Below is a small trained network, with its code and all its weights. Each question gives an input and a target symbol and asks what happens when units are switched off, that is, made to give their printed mean instead of their output.

import numpy as np


def w(rows, s, z=0):
    codes = np.array(rows[::2]) - 128.0
    scale = np.full(codes.shape[1], s)
    scale[-1] = z or s
    return codes * scale


def f(y):
    return np.maximum(y, 0)


def softmax(a):
    e = np.exp(a - a.max(-1, keepdims=True))
    return e / e.sum(-1, keepdims=True)


def log_softmax(a):
    a = a - a.max(-1, keepdims=True)
    return a - np.log(np.exp(a).sum(-1, keepdims=True))


def net(x, mask):
    ids = ['ΓΔΞΠΦΨαβεζηθμστ'.index(c) for c in x.split()]
    T = len(ids)
    res = E[ids] + P[:T]
    u = 0
    for l in range(2):
        r = res
        for j in range(2):
            rows = slice(2 * j, 2 * j + 2)
            q, k, v = (r @ M[l][rows].T for M in (Q, K, V))
            z = softmax(np.where(np.tri(T) > 0, q @ k.T / 2**0.5, -1e9)) @ v
            o = O[l][rows]
            res = res + np.where(mask[u + j], z, o[:, -1]) @ o[:, :-1]
        u += 2
        y = f(res @ A[l][:, :-1].T + A[l][:, -1])
        res = res + np.where(mask[u : u + 4], y, B[l][:, -1]) @ B[l][:, :-1]
        u += 4
    return log_softmax(res[-1] @ U[:, :-1].T + U[:, -1])


Q, K, V, O, A, B = {}, {}, {}, {}, {}, {}
E = w([
[156,137,123,139,170,105],'Γ',
[131,75,125,73,136,136],'Δ',
[131,79,133,82,136,142],'Ξ',
[141,195,3,91,141,123],'Π',
[162,115,119,148,129,89],'Φ',
[185,59,119,141,89,77],'Ψ',
[186,122,107,170,118,65],'α',
[71,70,98,109,113,160],'β',
[145,88,172,106,143,129],'ε',
[163,80,123,151,111,93],'ζ',
[136,150,116,169,136,111],'η',
[115,133,121,47,188,164],'θ',
[156,176,182,66,93,112],'μ',
[62,141,155,45,143,120],'σ',
[81,159,206,198,91,124],'τ',
],0.018)
P = w([
[2,133,120,218,139,55],'0',
[221,145,137,169,99,159],'1',
[20,108,142,130,114,77],'2',
[221,162,130,168,97,173],'3',
[68,111,146,91,104,77],'4',
[193,179,105,166,129,196],'5',
[92,110,160,76,124,88],'6',
[176,189,92,152,153,208],'7',
[117,115,164,59,146,90],'8',
[163,212,75,150,177,216],'9',
[155,116,191,30,169,90],'10',
[150,203,32,169,170,205],'11',
[111,146,157,62,209,121],'12',
],0.0093)
Q[0] = w([
[171,78,58,217,139,103],'L0H1',
[59,67,126,130,133,165],'L0H1',
[157,114,75,138,178,163],'L0H2',
[22,72,112,128,132,2],'L0H2',
],0.0085)
K[0] = w([
[161,66,98,188,136,56],'L0H1',
[74,96,129,147,127,137],'L0H1',
[59,171,61,109,106,157],'L0H2',
[140,1,54,236,60,79],'L0H2',
],0.0072)
V[0] = w([
[6,134,2,53,158,130],'L0H1',
[170,172,95,171,150,95],'L0H1',
[88,138,233,143,113,79],'L0H2',
[131,97,152,115,164,149],'L0H2',
],0.0058)
O[0] = w([
[169,186,217,161,182,75,250],'L0H1',
[211,86,209,73,110,137,214],'L0H1',
[1,172,70,44,20,113,2],'L0H2',
[97,226,181,61,137,97,63],'L0H2',
],0.0056,0.0024)
A[0] = w([
[157,213,133,76,151,135,150],'L0N1',
[190,176,207,228,102,57,245],'L0N2',
[254,106,80,203,139,168,192],'L0N3',
[41,166,150,71,115,134,3],'L0N4',
],0.0075,0.0021)
B[0] = w([
[144,159,159,46,100,119,228],'L0N1',
[13,91,134,81,110,119,200],'L0N2',
[143,91,93,144,103,254,255],'L0N3',
[205,119,51,134,224,168,150],'L0N4',
],0.0089,0.0075)
Q[1] = w([
[168,95,141,48,85,143],'L1H1',
[126,172,166,109,1,78],'L1H1',
[100,152,102,142,140,21],'L1H2',
[204,134,79,140,162,125],'L1H2',
],0.0077)
K[1] = w([
[137,165,211,104,210,168],'L1H1',
[119,250,41,105,255,140],'L1H1',
[226,40,8,213,118,99],'L1H2',
[176,128,77,86,183,148],'L1H2',
],0.006)
V[1] = w([
[99,80,121,163,60,91],'L1H1',
[120,212,104,138,173,159],'L1H1',
[131,65,62,241,227,110],'L1H2',
[255,168,104,121,251,179],'L1H2',
],0.0074)
O[1] = w([
[119,85,118,189,52,67,99],'L1H1',
[93,217,176,102,148,143,123],'L1H1',
[115,67,10,177,206,164,2],'L1H2',
[208,80,162,2,120,151,152],'L1H2',
],0.0068,0.0079)
A[1] = w([
[197,39,100,134,163,255,3],'L1N1',
[56,151,190,66,213,39,231],'L1N2',
[97,205,30,105,116,149,168],'L1N3',
[62,93,135,172,70,180,157],'L1N4',
],0.0067,0.0039)
B[1] = w([
[164,135,96,217,219,90,218],'L1N1',
[99,50,108,202,83,67,254],'L1N2',
[53,16,246,142,65,114,192],'L1N3',
[153,230,1,52,80,87,174],'L1N4',
],0.0085,0.0087)
U = w([
[176,112,127,164,112,82,3],'Γ',
[119,140,131,136,141,103,33],'Δ',
[153,151,123,162,133,87,84],'Ξ',
[124,162,133,136,159,90,63],'Π',
[105,157,109,134,143,145,134],'Φ',
[59,2,126,132,126,73,183],'Ψ',
[89,204,126,145,150,133,200],'α',
[147,140,113,149,129,108,78],'β',
[138,135,139,69,54,166,173],'ε',
[125,143,129,144,146,109,72],'ζ',
[112,121,125,134,141,135,84],'η',
[116,134,168,180,176,157,167],'θ',
[172,187,99,58,185,105,184],'μ',
[103,57,116,66,110,115,189],'σ',
[110,145,112,130,157,125,119],'τ',
],0.0085,0.005)

Each question gives the input, a string of symbols that net reads in full, and the target symbol t.
The units are the heads (2 rows each of Q, K, V and O) and the neurons (one row each of A and B). Each row of codes is followed by its name. A weight is (code - 128) times the scale printed after its matrix; where a second scale follows, it is the last column's (O, A, B and U).
mask holds one flag per unit, layer by layer, with each layer's heads first. A switched-off unit (its flag False) gives its mean, the last column of its rows in O or B, instead of its output. The means were averaged over made-up inputs and are rounded, as every weight is.
A unit's drop is (log p(t) with every unit on - log p(t) with that unit switched off) / (log p(t) with every unit on - log p(t) with every unit switched off).
The circuit of an input: a set's keep is (log p(t) with only the set's units on - log p(t) with every unit switched off) / (log p(t) with every unit on - log p(t) with every unit switched off). Starting from all 12 units, units are removed one at a time, each time the one whose removal leaves the highest keep (on an exact tie, the one counted first), for as long as the keep stays at least 0.8.
circuit, biggest first: the units of the circuit, biggest drop first
top k neurons: the k neurons with the biggest drops, biggest first
top k neurons in layer l: the k neurons of layer l with the biggest drops, biggest first
heads that matter: for each layer, one digit per head in row order, 1 if its drop is at least 0.15 and else 0, layers parted by /
input β Γ Π α Π Ψ α η β τ, target α: top neuron -> L1N4
input Π Π Π Π η α θ Δ, target μ: heads that matter -> 00 / 01
input Π μ α Π Π α β μ ζ Ξ, target ε: top 3 neurons in layer 0 -> L0N1, L0N4, L0N3
input Π Π ζ η Π μ θ μ Π Φ, target ε: top 2 neurons -> L0N2, L0N3
input Φ ε ζ τ ζ α θ, target Ψ: circuit, biggest first -> L0N3, L1N2
input Δ Π Π Ψ Ψ Ξ Ξ Π Ξ Π Π ε Γ, target Ψ: top 2 neurons -> L0N2, L1N4
input Ψ Π η α Ψ α θ μ Π θ, target ε: circuit, biggest first -> L0N1, L1H2
input Δ Π Ψ Π Π μ Π Π Π β Π Π η, target Ψ: top 2 neurons in layer 1 -> L1N2, L1N4
input Π Π Π Γ Π θ α Π Π, target μ: circuit, biggest first -> L0H2, L1H2, L1N2
input Ψ Π τ Π θ ζ Π α σ ε μ Δ, target ε: circuit, biggest first -> L1H2, L1N1, L0H2
input Δ ε Γ Ξ Π μ μ θ, target ε: top 2 neurons -> L0N1, L1N1
input Π μ Π η μ Ψ, target ε: circuit, biggest first -> L1H2, L0N3
input Π μ Φ μ Π μ ζ μ Γ Δ, target ε: circuit, biggest first -> L1H2, L0N1
input Ξ Ξ Π θ, target μ: top neuron in layer 0 -> L0N2
input Π Γ Π μ Π Ψ Π Π Δ μ Π ε, target ε: heads that matter -> 00 / 01
input Ξ Π Ψ Ξ α Ψ α Π, target θ: top 3 neurons in layer 1 -> L1N1, L1N3, L1N2
input θ Π Π μ Π Γ, target ε: top 2 neurons -> L0N2, L0N4
input Π θ Π Ψ Π Ψ θ Ξ θ Π Γ α η, target Ψ: top 2 neurons -> L0N2, L1N4
input Φ Π θ α α ε Π Π Ψ μ ζ Ψ, target ε: circuit, biggest first -> L0N3, L1N2
input Ξ Γ η μ μ Π Ψ Π μ α, target ε: top 2 neurons in layer 1 -> L1N2, L1N4
input Π Π τ Π Π Π Π Π, target θ: top 2 neurons in layer 0 -> L0N3, L0N4
input σ Π Π Π Π Δ, target θ: top neuron -> L1N1
input Π α μ θ Π Ψ θ μ Ξ μ Φ Ξ, target ε: circuit, biggest first -> L1H2, L0H2, L0N1
input Π Π Π μ θ Π, target ε: top 2 neurons in layer 0 -> L0N1, L0N2
input μ Π β θ Π α μ ζ, target ε: top 4 neurons -> L0N2, L0N3, L1N2, L1N4
input β Ξ Π, target Ψ: top 2 neurons -> L1N3, L0N3
